Each row is followed by its class.
-190	-83	-3	205	22	-9	255	-375	47	-205	-239	-3	-159	247	217	33	107	45	-143	-65	325	306	-56	363	268	17	118	198	455	141	163	-183	371	-7	-239
Q_412
15	-116	-137	-26	-167	72	-25	-37	196	-36	-128	11	-584	-173	26	-68	104	-9	75	298	-114	405	568	-102	287	-137	74	258	218	197	266	-133	899	82	-257
Q_773
26	-140	-19	-238	-20	180	72	-129	-315	5	-253	121	403	52	-15	-149	192	-59	141	-237	408	-120	-417	-34	-109	-126	206	-272	363	-8	114	-193	-258	-126	-9
Q_448
-159	-44	-3	-326	229	314	204	245	189	106	-193	15	-229	-583	395	-12	52	216	-285	-136	-152	108	-26	-73	462	96	220	-78	-201	134	213	504	58	237	211
Q_997
-25	122	-75	137	123	-311	156	-165	-146	-22	-133	136	252	29	141	-184	303	164	11	138	405	-26	61	294	111	6	189	433	373	-58	88	-14	315	-82	-190
Q_263
44	76	230	126	-168	110	-82	51	-165	-205	-226	82	205	-56	140	-114	-274	-35	-67	-14	299	-297	-305	218	473	116	369	-9	80	-94	23	-156	250	60	-225
Q_448
-71	76	202	-255	-78	285	48	129	27	206	-502	164	-112	-142	411	199	8	29	-113	101	-234	-35	-400	66	491	-170	423	-282	4	141	120	55	-145	-21	165
Q_592
-98	-56	-65	116	142	-37	-4	-242	-194	-402	-323	190	212	357	236	-16	287	-108	-10	9	261	266	159	198	231	25	308	383	690	-44	182	-53	195	-136	-255
Q_773
24	-116	-131	63	-338	-181	-151	176	170	-31	-29	-5	-4	111	211	-262	-283	98	69	-183	-57	-181	-138	-128	-98	-79	47	129	161	-246	-13	-148	-190	-86	-41
Q_425
18	-202	-129	-162	-197	467	-48	-118	-338	-90	-368	89	130	-158	121	-693	63	81	11	-162	-161	22	19	137	114	314	573	-385	41	15	-315	381	52	31	-161
Q_360
-65	40	-11	44	-30	-4	69	-213	-167	147	159	200	354	-16	69	-136	226	88	-57	22	511	252	-2	199	414	-12	251	270	422	-115	28	-196	401	-35	-402
Q_906
-314	-254	15	-436	-141	509	-65	245	-20	68	-485	283	304	-25	388	-741	37	219	-10	-5	26	-40	-104	-222	-15	-115	17	-165	432	-310	275	299	-513	183	155
Q_906
72	607	28	-77	48	-16	232	48	-276	51	567	-122	94	-137	120	33	211	-40	-297	423	138	-165	-146	369	204	193	-60	620	-97	155	-489	-201	-236	-210	33
Q_425
81	-50	-162	244	-328	-79	-199	-88	-168	67	-131	118	7	3	31	560	104	-32	50	115	152	225	-59	166	236	-414	151	186	-126	-210	443	-139	265	4	-131
Q_360
-145	-9	-77	-17	15	174	263	-170	-48	-103	-385	94	-100	72	-65	99	20	95	-84	-30	202	17	-13	160	285	76	-90	-187	46	146	113	-32	90	-82	-104
Q_592
381	287	-63	-145	-243	-494	27	376	84	-27	-8	-117	-20	214	192	-210	-316	-74	191	126	-125	-74	-65	453	-94	-245	57	29	198	-412	386	115	299	100	344
Q_773
-5	94	82	296	247	1	91	-241	-98	-69	146	36	481	51	83	216	-50	-117	-212	-27	27	140	-284	43	172	195	-100	141	-49	17	-38	-166	-344	166	-109
Q_412
-40	-37	-1	161	179	58	320	-223	16	-204	-281	-172	-250	-96	21	17	-21	37	-99	-241	93	174	-119	244	205	159	131	157	80	110	-23	-119	333	47	-69
Q_412
73	155	-28	209	46	4	135	26	38	-305	-86	25	252	20	-78	-341	-84	92	-7	55	8	-75	-96	63	207	104	197	22	-62	-119	-268	-195	-28	86	-177
Q_906
-16	-101	67	-198	-402	112	-454	-22	125	39	-303	-44	116	-100	-182	109	-356	-347	14	-95	-54	-266	-181	-159	-61	-62	-324	-64	-176	35	-215	-65	-339	30	-24
Q_906
-54	131	243	177	-76	613	-154	-341	-294	-427	-322	174	137	43	-78	27	-252	-434	-229	305	49	37	-56	54	295	100	-130	127	336	173	31	-98	44	430	-122
Q_448
-8	-22	218	51	-313	157	-85	-622	-97	194	-174	18	-345	-352	296	-100	360	69	94	229	-244	272	-2	-202	371	378	357	304	87	115	-117	-404	-216	-377	-276
Q_997
-17	-333	176	-39	-232	298	-173	258	47	324	-163	147	-374	-151	165	440	-410	-53	-219	309	3	124	375	-187	259	-195	-61	160	293	-165	9	-493	394	221	210
Q_592
313	-30	83	-58	-133	-279	-123	127	-551	85	-343	-200	-59	-346	124	-75	27	-138	107	-80	47	-121	40	130	-41	102	-18	296	-92	14	415	-388	-233	-107	323
Q_425
72	-360	-156	84	-397	-124	-119	9	-46	260	-320	32	-372	-149	-139	249	-219	-244	361	95	254	21	527	158	-174	-36	35	155	362	2	176	-326	482	-200	-180
Q_360
-102	25	69	-79	272	-3	274	278	-51	-273	-391	138	219	184	149	-250	155	-65	140	39	48	-256	-51	347	-77	8	76	-121	542	-22	179	81	-265	-78	284
Q_448
16	168	-59	-107	147	-101	346	-256	-390	-16	-131	129	-30	269	552	-475	-278	333	-302	-46	258	381	122	57	179	176	461	136	786	12	-14	-52	219	152	77
Q_425
115	30	434	133	255	-142	-238	-101	-130	-281	20	213	327	620	112	367	12	-310	-113	67	237	29	-54	305	64	63	187	-104	124	-14	-11	-324	-124	37	-79
Q_360
-128	298	66	50	0	-103	39	-303	-448	119	-118	74	138	-214	32	116	-27	100	-144	-62	82	-182	-124	-189	177	76	144	-124	8	769	-88	-184	-438	-162	50
Q_448
10	295	19	153	104	35	-25	-248	158	-342	-123	111	102	63	-235	78	49	-114	-125	-45	111	-13	124	160	293	126	1	254	151	231	-180	-197	195	57	-226
Q_360
-63	274	39	129	50	108	200	44	131	84	-341	49	-153	-279	325	-185	-336	250	-69	-269	144	35	-94	171	590	4	350	11	279	58	565	101	218	259	34
Q_425
-78	-214	11	94	-26	28	100	-60	232	-57	-310	146	-26	193	242	263	-325	-87	-28	59	206	204	28	155	-66	-11	172	157	192	-166	119	19	67	136	-193
Q_997
-191	326	68	116	135	269	325	-81	54	-98	105	144	-14	-291	-143	68	-36	163	-174	67	173	-88	-47	7	336	-19	-89	363	426	-83	-255	-45	161	109	149
Q_997
291	44	-43	-342	579	-32	582	454	70	73	224	98	318	-291	-68	38	142	29	194	7	13	26	-175	217	-95	-65	105	-399	-308	-371	283	399	51	173	386
Q_773
-92	113	129	238	-54	94	253	-92	-20	-433	-237	168	195	125	-144	334	-451	-182	-76	-120	84	55	-148	146	152	15	-120	203	397	185	114	-210	432	300	-143
Q_412
40	78	85	211	-223	85	-282	54	-348	-458	-179	-53	131	-148	-192	-317	-86	-351	67	222	156	-283	254	21	76	283	-65	416	307	55	-254	-233	314	65	-228
Q_360
-162	115	5	-153	185	391	189	-244	32	150	130	335	666	-131	-82	-418	331	282	-131	-76	171	-110	-244	-64	145	233	27	13	-115	15	-412	5	-584	-111	-268
Q_425
-139	-538	-211	-61	-328	153	261	-375	351	345	71	-63	-562	-5	423	149	-60	438	-221	-375	-157	256	-323	-280	174	190	33	-248	-352	1	0	-208	-215	-314	-235
Q_592
-285	-345	-19	-36	-26	368	263	-46	544	85	-40	281	24	-242	88	-290	-440	299	-106	-361	232	100	-64	-40	494	208	141	-268	220	-223	-53	137	210	176	-348
Q_412
-7	-238	187	-47	-206	215	-465	-208	-387	-202	98	196	-17	187	-95	-98	349	-31	-36	89	236	-170	-105	-271	166	-121	375	-102	119	-51	-467	-278	272	-283	-321
Q_448
-138	178	84	365	-38	141	-57	-286	-544	-406	-93	137	435	222	72	184	26	-177	-150	244	339	-159	-62	211	101	151	-17	121	135	315	67	-87	-367	68	-186
Q_263
-136	-752	41	-306	123	433	-67	128	390	52	-386	254	48	-322	144	-169	-153	-189	-83	-292	-63	-8	-153	-83	233	57	46	-446	131	-281	-103	264	-299	149	71
Q_412
219	259	-26	147	-65	-385	-217	60	317	373	302	-274	475	-169	52	-344	0	210	226	-143	44	-43	-284	47	237	72	224	36	-408	-459	-78	-139	-152	-113	-208
Q_773
129	289	-54	147	-95	-455	-186	113	715	42	374	-189	-139	26	250	31	205	295	6	-156	-245	141	-114	-9	270	-190	185	255	-296	-42	353	-28	494	105	-220
Q_263
-58	-155	86	23	5	-189	-167	-119	-352	-105	-358	146	51	147	217	-87	-92	-80	-73	-69	180	-125	135	64	109	260	-34	44	198	96	258	158	39	-60	-156
Q_997
60	215	395	-33	-152	336	222	-312	-477	252	166	76	-109	-171	268	238	-181	29	-189	277	41	35	-525	103	464	207	150	-143	-371	159	-81	-317	-251	-60	-82
Q_425
147	35	240	-78	-7	227	371	78	-43	149	144	197	267	22	433	-28	-652	150	-65	-186	154	9	-493	354	359	207	316	-396	275	-571	327	206	169	376	125
Q_263
-95	-495	26	70	-413	94	-604	309	-354	298	-43	-186	-27	57	67	-306	-9	-310	414	240	-142	170	382	-268	-490	-23	54	-303	9	16	78	18	-7	6	-221
Q_592
-153	-427	129	109	-113	51	-229	63	-30	-222	120	30	-165	-160	306	-95	193	-69	-150	8	-73	-167	-190	-237	363	32	369	-309	-15	244	-365	-93	-74	-168	-142
Q_412
171	640	46	86	-211	-299	500	-84	-260	-324	243	-261	12	-125	226	-326	-210	475	-85	182	440	-224	-447	23	540	238	216	-139	42	-185	-18	-197	520	31	35
Q_997
164	-40	-62	330	155	175	115	-55	-106	-713	-290	-173	73	-78	-239	406	-279	-206	-135	-114	-31	144	-129	97	228	-16	285	46	-313	-96	-364	-70	422	299	6
Q_773
-23	-7	-171	190	69	-7	466	173	-6	-248	-329	-45	87	-306	-1	-52	-219	-137	83	20	-46	-65	-183	387	281	86	-194	-73	28	-165	275	202	-54	167	143
Q_906
-10	130	277	-393	29	233	75	289	189	88	-63	274	-268	-318	-9	-244	-72	-18	359	208	-122	-65	139	-401	-249	-153	-46	-109	470	-217	460	187	-114	188	391
Q_997
-163	-103	185	216	-44	190	-51	-444	582	-145	-56	125	507	160	77	55	223	-204	-74	-13	260	236	-397	279	307	-93	58	-30	314	-57	32	-142	91	231	-342
Q_448
37	148	-71	8	-26	-130	76	153	131	-364	143	-236	256	79	281	-441	187	60	-9	-51	-331	-101	-136	-65	-322	168	-106	-45	73	62	237	210	-199	198	275
Q_448
167	208	-54	-266	-152	141	298	381	-343	-283	-175	33	190	-223	-175	-20	-500	-140	61	-185	106	-200	-300	190	115	-87	-55	-114	-59	73	326	136	252	247	117
Q_773
-96	-272	330	-432	-299	668	43	-21	-148	-45	-73	568	-111	-195	400	-63	-579	-127	-317	265	-99	217	-145	-263	614	339	262	-160	145	-107	-185	-193	-673	50	-182
Q_592
89	-19	-63	204	117	26	78	-152	70	-94	19	92	455	383	35	231	-130	-123	-95	174	52	133	-48	329	20	54	25	-18	-118	-205	-211	-79	-196	62	-144
Q_773
-104	315	121	198	30	26	64	-77	86	-636	-439	20	359	42	-129	-101	155	-96	12	52	59	60	75	339	294	139	83	321	273	155	80	-9	497	206	-207
Q_412
-86	-31	27	415	50	-49	-81	-204	126	-85	1	-64	298	74	152	76	-93	-34	-105	161	-61	183	67	-88	52	246	-38	164	-123	20	-180	-145	3	206	-270
Q_360
-124	-149	83	-5	101	51	133	112	113	-218	-408	24	38	-157	51	-289	195	26	138	-149	201	-272	-141	95	30	-50	140	-91	337	24	174	-17	19	-36	130
Q_448
360	337	114	-310	254	132	450	253	-185	-172	665	-34	97	-22	-42	-13	-211	124	-164	-44	53	-181	-479	-74	83	78	85	-360	-134	-343	-439	-206	-150	87	437
Q_425
-13	11	170	-73	254	-43	118	-5	52	-199	-52	-19	355	76	341	-330	-244	-147	31	-91	68	247	-136	138	276	325	151	-60	461	-344	27	73	-279	120	50
Q_773
207	-45	-64	260	-100	-341	-357	-324	-10	172	47	21	-124	93	-66	385	540	119	-115	-146	-35	46	23	-94	420	-208	474	-40	-207	354	-147	-340	876	-265	-390
Q_592
-299	-66	133	122	248	397	150	-170	33	-149	-473	289	48	-144	15	86	-75	-181	15	-128	266	11	-47	127	631	125	37	-81	554	203	325	-144	-272	-20	-190
Q_448
-95	502	-182	-125	-254	50	290	94	236	-119	164	-92	372	252	144	-564	305	421	231	-99	-100	-6	-132	402	-29	-47	-75	63	532	-452	413	441	344	11	200
Q_773
-297	19	-115	47	-107	156	353	-145	288	-197	-210	37	-69	-329	-2	-682	308	320	192	-431	-51	48	-215	7	198	9	20	-213	162	330	440	281	80	49	-149
Q_425
11	-43	-101	149	67	-120	-118	165	72	-242	-370	78	235	177	-44	85	-22	-280	84	11	-66	-44	242	174	-162	-71	-166	239	238	-9	279	-14	-128	122	37
Q_906
-119	-96	166	-45	36	165	278	-204	-138	-56	-304	95	-174	-5	73	-3	116	86	-87	26	227	-85	30	39	41	128	-33	334	391	114	-97	-433	119	-159	7
Q_906
-17	188	245	-184	105	621	-29	57	185	99	-128	191	347	-375	84	-459	-223	29	-187	-145	-181	-150	-71	-28	446	407	64	174	178	-214	-110	104	-117	323	-30
Q_906
21	53	72	-60	-259	296	117	-65	326	-260	-284	-134	224	-152	-147	149	-384	-365	-63	208	-686	57	-116	141	-36	310	-338	40	-229	84	-642	-62	-180	247	95
Q_906
